Here is a tiny trained network, its code and every weight. The questions are about switching its units off for an input and a target symbol, where a switched-off unit gives its printed mean instead of its output.

import numpy as np


def w(rows, s, z=0):
    codes = np.array(rows[::2]) - 128.0
    scale = np.full(codes.shape[1], s)
    scale[-1] = z or s
    return codes * scale


def f(y):
    return y / 2 * (1 + np.tanh(0.7978845608 * (y + 0.044715 * y**3)))


def softmax(a):
    e = np.exp(a - a.max(-1, keepdims=True))
    return e / e.sum(-1, keepdims=True)


def log_softmax(a):
    a = a - a.max(-1, keepdims=True)
    return a - np.log(np.exp(a).sum(-1, keepdims=True))


def net(x, mask):
    ids = ['αβγδεζημφω'.index(c) for c in x.split()]
    T = len(ids)
    res = E[ids] + P[:T]
    u = 0
    for l in range(2):
        r = res
        for j in range(2):
            rows = slice(2 * j, 2 * j + 2)
            q, k, v = (r @ M[l][rows].T for M in (Q, K, V))
            z = softmax(np.where(np.tri(T) > 0, q @ k.T / 2**0.5, -1e9)) @ v
            o = O[l][rows]
            res = res + np.where(mask[u + j], z, o[:, -1]) @ o[:, :-1]
        u += 2
        y = f(res @ A[l][:, :-1].T + A[l][:, -1])
        res = res + np.where(mask[u : u + 8], y, B[l][:, -1]) @ B[l][:, :-1]
        u += 8
    return log_softmax(res[-1] @ U[:, :-1].T + U[:, -1])


Q, K, V, O, A, B = {}, {}, {}, {}, {}, {}
E = w([
[215,113,121],'α',
[59,60,109],'β',
[73,61,106],'γ',
[250,140,45],'δ',
[215,123,186],'ε',
[133,147,13],'ζ',
[140,137,176],'η',
[179,145,123],'μ',
[51,93,122],'φ',
[155,38,61],'ω',
],0.015)
P = w([
[142,144,254],'0',
[92,38,135],'1',
[109,52,131],'2',
[113,59,120],'3',
[128,61,117],'4',
[128,76,112],'5',
[132,67,108],'6',
[137,74,104],'7',
[139,78,106],'8',
],0.0077)
Q[0] = w([
[154,54,70],'L0H1',
[79,176,93],'L0H1',
[104,132,1],'L0H2',
[148,165,78],'L0H2',
],0.0082)
K[0] = w([
[183,254,168],'L0H1',
[178,60,102],'L0H1',
[186,106,150],'L0H2',
[71,131,170],'L0H2',
],0.0088)
V[0] = w([
[181,247,195],'L0H1',
[113,154,86],'L0H1',
[125,70,135],'L0H2',
[184,196,128],'L0H2',
],0.011)
O[0] = w([
[132,187,110,120],'L0H1',
[131,2,108,21],'L0H1',
[51,111,128,251],'L0H2',
[18,167,173,73],'L0H2',
],0.0059,0.0032)
A[0] = w([
[193,128,254,147],'L0N1',
[123,147,50,212],'L0N2',
[142,90,69,239],'L0N3',
[103,209,166,118],'L0N4',
[196,119,79,251],'L0N5',
[164,107,144,222],'L0N6',
[154,123,81,89],'L0N7',
[177,188,162,140],'L0N8',
],0.012,0.0035)
B[0] = w([
[2,102,101,204],'L0N1',
[100,207,212,180],'L0N2',
[124,231,206,250],'L0N3',
[214,155,28,126],'L0N4',
[132,154,205,254],'L0N5',
[42,109,170,197],'L0N6',
[213,153,101,151],'L0N7',
[152,170,60,157],'L0N8',
],0.0069,0.0065)
Q[1] = w([
[82,117,87],'L1H1',
[195,148,117],'L1H1',
[131,165,106],'L1H2',
[68,9,177],'L1H2',
],0.013)
K[1] = w([
[113,145,145],'L1H1',
[109,161,113],'L1H1',
[114,226,146],'L1H2',
[131,1,148],'L1H2',
],0.0095)
V[1] = w([
[136,3,90],'L1H1',
[104,162,102],'L1H1',
[124,179,1],'L1H2',
[59,25,211],'L1H2',
],0.007)
O[1] = w([
[111,109,103,16],'L1H1',
[62,123,102,138],'L1H1',
[149,128,244,5],'L1H2',
[89,192,41,246],'L1H2',
],0.011,0.0034)
A[1] = w([
[127,136,51,130],'L1N1',
[51,50,57,40],'L1N2',
[21,33,84,76],'L1N3',
[252,90,225,2],'L1N4',
[206,90,132,106],'L1N5',
[14,39,155,180],'L1N6',
[254,149,128,194],'L1N7',
[29,9,16,82],'L1N8',
],0.0078,0.0066)
B[1] = w([
[182,121,98,184],'L1N1',
[128,98,201,188],'L1N2',
[185,121,186,202],'L1N3',
[237,115,1,191],'L1N4',
[153,145,142,127],'L1N5',
[179,214,171,200],'L1N6',
[125,47,193,186],'L1N7',
[131,153,170,254],'L1N8',
],0.0091,0.0079)
U = w([
[113,176,255,222],'α',
[168,222,112,106],'β',
[164,171,72,152],'γ',
[111,69,168,179],'δ',
[198,100,134,47],'ε',
[146,116,103,147],'ζ',
[162,100,165,46],'η',
[161,115,171,4],'μ',
[158,138,112,46],'φ',
[156,132,100,104],'ω',
],0.01,0.0042)

Each question gives the input, a string of symbols that net reads in full, and the target symbol t.
The units are the heads (2 rows each of Q, K, V and O) and the neurons (one row each of A and B). Each row of codes is followed by its name. A weight is (code - 128) times the scale printed after its matrix; where a second scale follows, it is the last column's (O, A, B and U).
mask holds one flag per unit, layer by layer, with each layer's heads first. A switched-off unit (its flag False) gives its mean, the last column of its rows in O or B, instead of its output. The means were averaged over made-up inputs and are rounded, as every weight is.
A unit's drop is (log p(t) with every unit on - log p(t) with that unit switched off) / (log p(t) with every unit on - log p(t) with every unit switched off).
The circuit of an input: a set's keep is (log p(t) with only the set's units on - log p(t) with every unit switched off) / (log p(t) with every unit on - log p(t) with every unit switched off). Starting from the 12 units with the biggest drops (on a tie, the unit counted first), units are removed one at a time, each time the one whose removal leaves the highest keep (on an exact tie, the one counted first), for as long as the keep stays at least 0.8.
units of the circuit, in order: the units of the circuit, biggest drop first
unit that matters most: the unit with the biggest drop
k most important neurons: the k neurons with the biggest drops, biggest first
top k neurons in layer l: the k neurons of layer l with the biggest drops, biggest first
which heads matter: for each layer, one digit per head in row order, 1 if its drop is at least 0.15 and else 0, layers parted by /
drop when u is switched off: that unit's drop, to one decimal
input γ γ φ η φ μ, target γ: units of the circuit, in order : [L1H2; L0H1]
input α α α η γ μ ζ, target α: units of the circuit, in order : [L1H2; L0N2]
input ε γ μ φ ω, target ε: 3 most important neurons : [L1N4; L0N4; L0N8]
input γ ζ ω γ α ω ε ω δ, target ε: unit that matters most : L1N4
input α γ ζ η η α α ω, target α: which heads matter : 10 / 00
input ε δ μ, target ε: 2 most important neurons : [L1N4; L0N4]
input δ α α α β ε μ η ζ, target α: units of the circuit, in order : [L0N2; L1H2]
input γ β γ η α ε ω, target γ: units of the circuit, in order : [L1H2; L0H1]
input γ α α η γ ε α, target γ: units of the circuit, in order : [L1H2; L1N2; L1N3]
input ε ω μ γ δ α γ α, target ε: which heads matter : 10 / 01
input ε μ ω ζ η γ γ α α, target ε: 4 most important neurons : [L1N4; L0N8; L0N4; L0N7]
input η α δ, target ε: 3 most important neurons : [L1N4; L1N7; L0N7]
input α η μ η ζ ζ μ ζ ω, target α: top 2 neurons in layer 1 : [L1N1; L1N7]
input ε α δ α ε δ γ α ω, target ε: 2 most important neurons : [L1N4; L0N1]
input γ γ ω, target γ: most important neuron : [L0N3]
input ε δ ε β α α ζ μ, target ε: 3 most important neurons : [L1N4; L0N8; L0N4]
input γ γ ε η α, target γ: drop when L0N2 is switched off : 0.0
input γ φ α μ, target γ: drop when L0H1 is switched off : 0.3
